Here is a tiny trained network, its code and every weight. The questions are about switching its units off for an input and a class, where a switched-off unit gives its printed mean instead of its output.

import numpy as np


def w(rows, s, z=0):
    codes = np.array(rows[::2]) - 128.0
    scale = np.full(codes.shape[1], s)
    scale[-1] = z or s
    return codes * scale


def f(y):
    return np.maximum(y, 0)


def log_softmax(a):
    a = a - a.max(-1, keepdims=True)
    return a - np.log(np.exp(a).sum(-1, keepdims=True))


def net(x, mask):
    res = np.array(x, float).reshape(1, 6) / 4 @ E
    y = f(res @ A[0][:, :-1].T + A[0][:, -1])
    res = res + np.where(mask, y, B[0][:, -1]) @ B[0][:, :-1]
    return log_softmax(res[-1] @ U[:, :-1].T + U[:, -1])


A, B = {}, {}
E = w([
[60,57,139,29,102,64,55,240,133,35],'x0',
[51,254,167,151,167,138,47,183,59,206],'x1',
[208,29,173,157,191,195,52,166,184,181],'x2',
[136,124,200,235,190,42,141,115,86,65],'x3',
[172,156,85,116,132,100,110,142,129,128],'x4',
[135,77,63,173,90,186,172,229,67,107],'x5',
],0.0073)
A[0] = w([
[91,100,82,37,94,155,73,123,168,172,169],'n1',
[162,180,204,126,141,70,87,75,185,117,254],'n2',
[211,79,118,94,140,127,223,67,217,24,73],'n3',
[159,52,108,130,119,106,207,70,158,109,71],'n4',
[96,120,177,61,108,120,51,180,123,39,33],'n5',
[83,197,164,143,170,121,142,167,108,208,39],'n6',
[131,86,76,190,151,122,166,21,173,187,57],'n7',
[145,68,154,140,174,23,151,150,67,80,174],'n8',
[103,179,101,98,234,135,96,138,68,182,64],'n9',
[87,137,232,179,192,151,127,147,95,68,155],'n10',
[94,212,166,175,132,188,78,174,82,135,82],'n11',
[173,68,110,72,205,177,140,135,191,142,53],'n12',
[216,170,104,171,159,167,216,92,125,166,25],'n13',
[203,196,120,177,102,155,167,116,134,150,44],'n14',
[160,132,179,188,213,177,161,132,87,74,207],'n15',
[92,172,172,106,198,169,32,170,58,156,41],'n16',
[124,104,142,168,112,129,76,218,192,122,73],'n17',
[205,49,152,157,217,154,20,156,166,184,82],'n18',
[69,191,141,161,103,107,65,168,87,217,51],'n19',
[91,72,118,162,121,63,101,225,101,89,179],'n20',
[178,161,128,150,254,51,150,137,125,84,71],'n21',
[149,171,95,72,65,202,136,132,174,142,79],'n22',
[102,102,98,215,122,208,198,152,49,106,165],'n23',
[55,92,136,89,46,40,62,176,128,101,25],'n24',
[66,171,76,99,76,84,220,91,45,56,46],'n25',
[188,122,39,215,87,160,126,250,95,117,177],'n26',
[206,33,201,182,152,188,62,139,206,178,106],'n27',
[102,111,166,177,115,69,186,141,62,86,236],'n28',
[132,64,138,72,86,116,107,137,173,16,85],'n29',
[119,162,149,80,186,75,77,32,237,148,191],'n30',
[171,166,131,129,148,182,150,91,71,204,82],'n31',
[151,219,112,173,131,183,175,55,135,136,51],'n32',
[92,168,66,76,136,178,156,154,137,157,155],'n33',
[133,85,152,149,144,202,96,174,161,181,183],'n34',
[149,161,125,184,136,207,240,132,132,201,91],'n35',
[40,177,107,96,114,79,240,96,137,119,94],'n36',
[82,196,113,57,7,183,139,84,142,111,168],'n37',
[170,153,124,195,152,178,154,37,95,155,107],'n38',
[159,174,114,160,145,71,114,116,122,48,189],'n39',
],0.0072,0.0038)
B[0] = w([
[138,125,222,133,212,237,64,157,193,118,210],'n1',
[55,159,105,95,57,189,221,220,220,194,227],'n2',
[135,28,31,255,49,133,24,76,100,178,255],'n3',
[141,67,23,179,77,191,65,40,62,225,211],'n4',
[73,95,136,89,239,85,85,170,43,163,197],'n5',
[172,36,94,187,72,148,72,51,70,139,182],'n6',
[47,78,103,105,172,135,122,114,74,202,205],'n7',
[177,91,163,136,179,162,62,155,188,176,215],'n8',
[105,80,72,186,104,149,98,121,108,148,183],'n9',
[156,172,128,113,162,222,106,135,168,96,193],'n10',
[162,21,57,171,64,146,101,94,150,152,196],'n11',
[178,150,169,203,128,128,137,90,129,63,189],'n12',
[72,62,151,75,213,118,83,101,61,108,209],'n13',
[138,104,159,77,213,98,82,134,128,131,181],'n14',
[169,158,151,140,137,169,134,172,182,145,205],'n15',
[126,1,28,215,70,96,43,50,100,123,202],'n16',
[108,145,148,78,143,58,169,134,78,108,174],'n17',
[166,193,198,161,77,36,228,141,93,32,240],'n18',
[137,23,38,233,62,133,82,93,104,155,198],'n19',
[85,141,116,73,206,135,146,152,160,167,216],'n20',
[151,165,159,98,163,198,42,93,159,70,183],'n21',
[215,134,187,106,166,181,37,115,140,65,185],'n22',
[72,203,64,45,77,177,171,184,185,201,204],'n23',
[66,94,175,94,234,78,141,135,48,129,201],'n24',
[182,172,215,183,83,76,187,128,67,61,216],'n25',
[26,192,41,59,33,96,193,142,227,229,225],'n26',
[149,175,222,178,72,58,187,203,77,108,251],'n27',
[197,195,153,108,102,217,86,195,208,126,214],'n28',
[77,50,60,104,204,102,94,94,80,246,214],'n29',
[31,190,32,51,34,120,205,168,240,227,232],'n30',
[112,111,185,86,200,145,137,160,93,58,192],'n31',
[90,131,174,90,217,91,160,119,43,136,201],'n32',
[153,121,194,173,176,178,101,152,216,76,189],'n33',
[189,176,205,151,80,111,185,185,153,109,212],'n34',
[41,129,135,79,228,72,110,137,103,178,214],'n35',
[177,176,232,201,75,71,163,175,74,74,201],'n36',
[219,180,182,155,94,179,161,217,150,77,213],'n37',
[122,100,132,55,239,115,126,166,107,172,220],'n38',
[190,174,205,131,127,188,96,185,182,125,192],'n39',
],0.0051,0.0092)
U = w([
[66,108,159,67,254,44,107,138,68,141,9],'0',
[144,63,77,198,75,106,73,88,97,154,53],'1',
[55,176,107,66,83,116,186,171,219,180,151],'2',
[195,174,223,166,101,25,179,161,71,62,52],'3',
[131,141,165,110,139,155,127,175,167,156,254],'4',
[206,143,187,109,197,232,79,159,206,104,3],'5',
],0.0081,0.0041)

Each question gives the input, the list of numbers given to net, and the class t.
The units are the neurons (one row each of A and B). Each row of codes is followed by its name. A weight is (code - 128) times the scale printed after its matrix; where a second scale follows, it is the last column's (A, B and U).
mask holds one flag per neuron, in row order. A switched-off neuron (its flag False) gives its mean, the last column of its row in B, instead of its output. The means were averaged over made-up inputs and are rounded, as every weight is.
A unit's drop is (log p(t) with every unit on - log p(t) with that unit switched off) / (log p(t) with every unit on - log p(t) with every unit switched off).
The circuit of an input: a set's keep is (log p(t) with only the set's units on - log p(t) with every unit switched off) / (log p(t) with every unit on - log p(t) with every unit switched off). Starting from the 12 units with the biggest drops (on a tie, the unit counted first), units are removed one at a time, each time the one whose removal leaves the highest keep (on an exact tie, the one counted first), for as long as the keep stays at least 0.8.
circuit, biggest first: the units of the circuit, biggest drop first
unit that matters most: the unit with the biggest drop
top k neurons: the k neurons with the biggest drops, biggest first
drop of u: that unit's drop, to one decimal
input [-3,4,0,-7,-3,5], class 5: circuit, biggest first => [n22; n33]
input [8,-6,-8,-7,-4,2], class 0: unit that matters most => n29
input [7,0,-2,8,2,-5], class 5: circuit, biggest first => [n28; n8]
input [6,-4,3,3,-5,2], class 0: circuit, biggest first => [n29; n5]
input [5,-7,-6,8,-3,0], class 5: top 3 neurons => [n28; n8; n39]
input [-5,4,4,-1,5,-8], class 2: top 2 neurons => [n30; n2]
input [6,-7,4,-4,-2,1], class 1: top 2 neurons => [n3; n4]
input [-1,-6,-3,7,4,8], class 2: top 2 neurons => [n26; n23]
input [-7,6,8,0,-6,1], class 3: circuit, biggest first => [n18; n27]
input [5,-7,6,-3,-1,-6], class 1: top 2 neurons => [n3; n29]
input [-2,-6,5,0,-2,-4], class 1: top 2 neurons => [n3; n4]
input [-1,0,4,-7,3,3], class 5: top 2 neurons => [n1; n22]
input [8,4,8,-3,1,8], class 0: top 2 neurons => [n5; n24]
input [7,-2,5,1,-4,-6], class 0: unit that matters most => n5
input [5,7,0,8,7,-8], class 2: top 3 neurons => [n30; n2; n3]
input [0,0,2,-8,-7,7], class 5: top 3 neurons => [n22; n1; n30]
input [-5,1,2,4,0,7], class 2: drop of n26 => 0.5
input [0,-1,-5,7,-5,2], class 5: drop of n9 => 0.0
input [-5,2,-8,-1,4,-6], class 3: drop of n36 => 0.8
input [-8,7,-3,7,-3,5], class 0: unit that matters most => n35
